[163 110 163 110 110 151 158 163 163] -> <51>
[119 172 163 122 110 126  90  89  84] -> <192>
[144 144 144 144 127 144 127 127 127] -> <135>
places <135>: [144]
1 2 3 4 6
places <51>: [110]
2 4 5
places <192>: [119]
1
places <135>: [127]
5 7 8 9
places <192>: [163]
3
places <51>: [163]
1 3 8 9

[123 154 130 127 132 130 124 141 135 130 127 151 120 139 115 128 128 126
 124 128 137 128 141 127 131 133 124 137 136 135 118 138 119 134 122 124
 121 125 127 119 140 125 133 122 129 134 132 123 136 117 125 126 130 128
 135 136 126 137 128 133 129] -> <205>
[116 149 129 127 126 143 129 158 157 122 130 115 133 134 132 127 128 129
 138 123 127 143 106 128 130 127 115 135 129 125 121 114 134 120 127 122
 120 126 124 114 123 124 128 122 126 128 126 128 127 134 139 132 141 121
 112 126 122 143 129  85 127] -> <51>
[127 128 128 125 127 128 129 119 128 127 125 111 133 124 137 130 133 128
 124 143 125 134 129 124 130 133 132 124 128 126 134 129 128 127 128 123
 130 127 132 136 125 123 132 131 131 128 132 125 130 134 121 125 127 118
 139 139 137 122 132 115 128] -> <36>
[102 135 127 134 130 119 143  92 131 129 120 128 120 128 126 128 134 123
 123 122 135 133 131 122 138 134 121 130 148 132 116 117 123 128 129 132
 131 128 127 131 125 134 130 134 127 128 131 126 126 129 137 131 130 132
 110 116 135 122 129 121 130] -> <135>
[132 134 126 120 129 126 125 169 126 120 125 117 134 133 129 126 123 129
 122 123 126 120 121 123 135 124 133 123 134 130 131 134 124 131 126 128
 129 126 131 138 144 130 146 111 126 131 125 127 130 136 132 125 126 119
 142 129 124  98 137 129 130] -> <216>
[127 141 127 123 123 131 136  93 114 128 120 149 110 144 120 128 133 134
 140 128 126 125 117 129 117 124 129 127 119 126 107 131 118 138 132 133
 135 124 125 115 121 127 130 125 130 131 121 129 130 116 129 129 128 133
 119 121 132 123 129 110 131] -> <138>
[135 139 128 131 130 128 131 144 125 137 132 128 134 128 140 128 125 128
 135 127 123 144 113 130 127 124 123 122 133 134 123 125 129 129 125 137
 134 129 128 117 133 123 140 112 128 130 121 132 127 129 115 128 135 120
 119 133 123 132 144 142 125] -> <134>
[119 137 131 125 120 118 138 121 125 127 133 140 133 124 132 125 121 131
 130 118 130 145 142 126 130 134 132 136 134 125 137 121 115 137 126 137
 125 129 129 131 128 135 121 123 127 127 125 132 131 128 125 127 120 131
 119 126 123 120 123 139 127] -> <192>
[148 121 129 125 143 122 135  95 112 130 129 164 108 130 140 132 129 135
 122 126 133 125 125 124 138 127 141 120 125 124 128 140 121 128 125 121
 130 127 124 129 131 125 133 135 130 131 123 131 121 122 128 127 129 126
 135 125 128 134 135 122 127] -> <109>
[119 129 127 138 119 125 132 117 129 132 123 152 109 130 134 127 123 129
 127 130 119 117 145 130 128 122 130 120 134 130 123 136 125 132 127 128
 133 126 126 127 115 128 112 141 127 129 130 127 121 126 118 123 120 130
 143 144 133 136 122 122 127] -> <202>
[130 132 125 125 125 126 126 125 129 124 121 144 133 130 113 129 128 125
 140 129 124 138 125 124 120 127 132 131 115 133 133 117 130 119 125 131
 129 132 129 146 117 131 101 124 128 125 132 125 132 127 141 126 129 125
 127 132 134 135 129 151 129] -> <117>
places <117>: [129]
9 16 20 37 39 53 59 61
places <117>: [133]
13 30 31
places <216>: [123]
17 20 24 28
places <135>: [120]
11 13

[169 115 130 115 124 132]  <216>
[137 107 114 133 147 140]  <51>
[137 117 114 133 108 132]  <135>
[108 126 108 108 138 126]  <134>
[108 124 124 124 166 124]  <202>
[139 128  97 139  98  97]  <109>
[148 148 139 148 139 139]  <205>
[124 131 124 124 166 131]  <36>
places <109>: [139]
1 4
places <202>: [124]
2 3 4 6
places <36>: [131]
2 6
places <134>: [108]
1 3 4
places <216>: [115]
2 4
places <109>: [97]
3 6
places <205>: [148]
1 2 4

[123  99 117 127 157 140 123 156 137 154 171 148 125 153] : <134>
[131 154 136 154 132 145 154 131 138 131 131 152 154 133] : <109>
[ 85 122 122 123 134 129 135 115 126 132 136 134 122 125] : <192>
[114 127 119 112 120 115 120 126 126 121 130 120 106 105] : <205>
[151 147 138 122 118 105 122 112 122 119 129 122 122 127] : <202>
[125 121 117 120 119 124 137 137 137 131 138 131 126 121] : <135>
[122 126 121 123 118 118 127 122 126 154 142 133 156 155] : <117>
places <109>: [131]
1 8 10 11
places <202>: [122]
4 7 9 12 13

[126 115 124 128 158 142 126 132]  <117>
[131 130 132 126 158 130 127 129]  <138>
[132 130 131 130 158 132 128 130]  <36>
[120 124 125 125 130 125 159 130]  <135>
[123 125 124 138 158 126 131 129]  <192>
[129 129 129 128 158 129 129 129]  <173>
[147 105 112 135 158 164 123 138]  <134>
[123 135 158 126 158 123 127 123]  <109>
places <109>: [135]
2
places <173>: [129]
1 2 3 6 7 8
places <109>: [123]
1 6 8
places <36>: [132]
1 6
places <36>: [158]
5
places <135>: [125]
3 4 6
places <117>: [128]
4

[122 115 152 118 130 120 125]  <135>
[134 139 150 137 134 137 137]  <51>
[146 119 146 147 124 146 147]  <173>
[133 148 156 132 133 136 133]  <36>
[134 147 128 123  95 109 117]  <134>
[137 140 140 136 138 140 134]  <216>
[100 122 122 100 131 122 122]  <192>
[140 140 123 140 123 126 123]  <205>
[143 169 111 135 124 116 137]  <117>
places <216>: [136]
4
places <36>: [133]
1 5 7
places <192>: [122]
2 3 6 7
places <173>: [147]
4 7
places <51>: [137]
4 6 7
places <205>: [123]
3 5 7

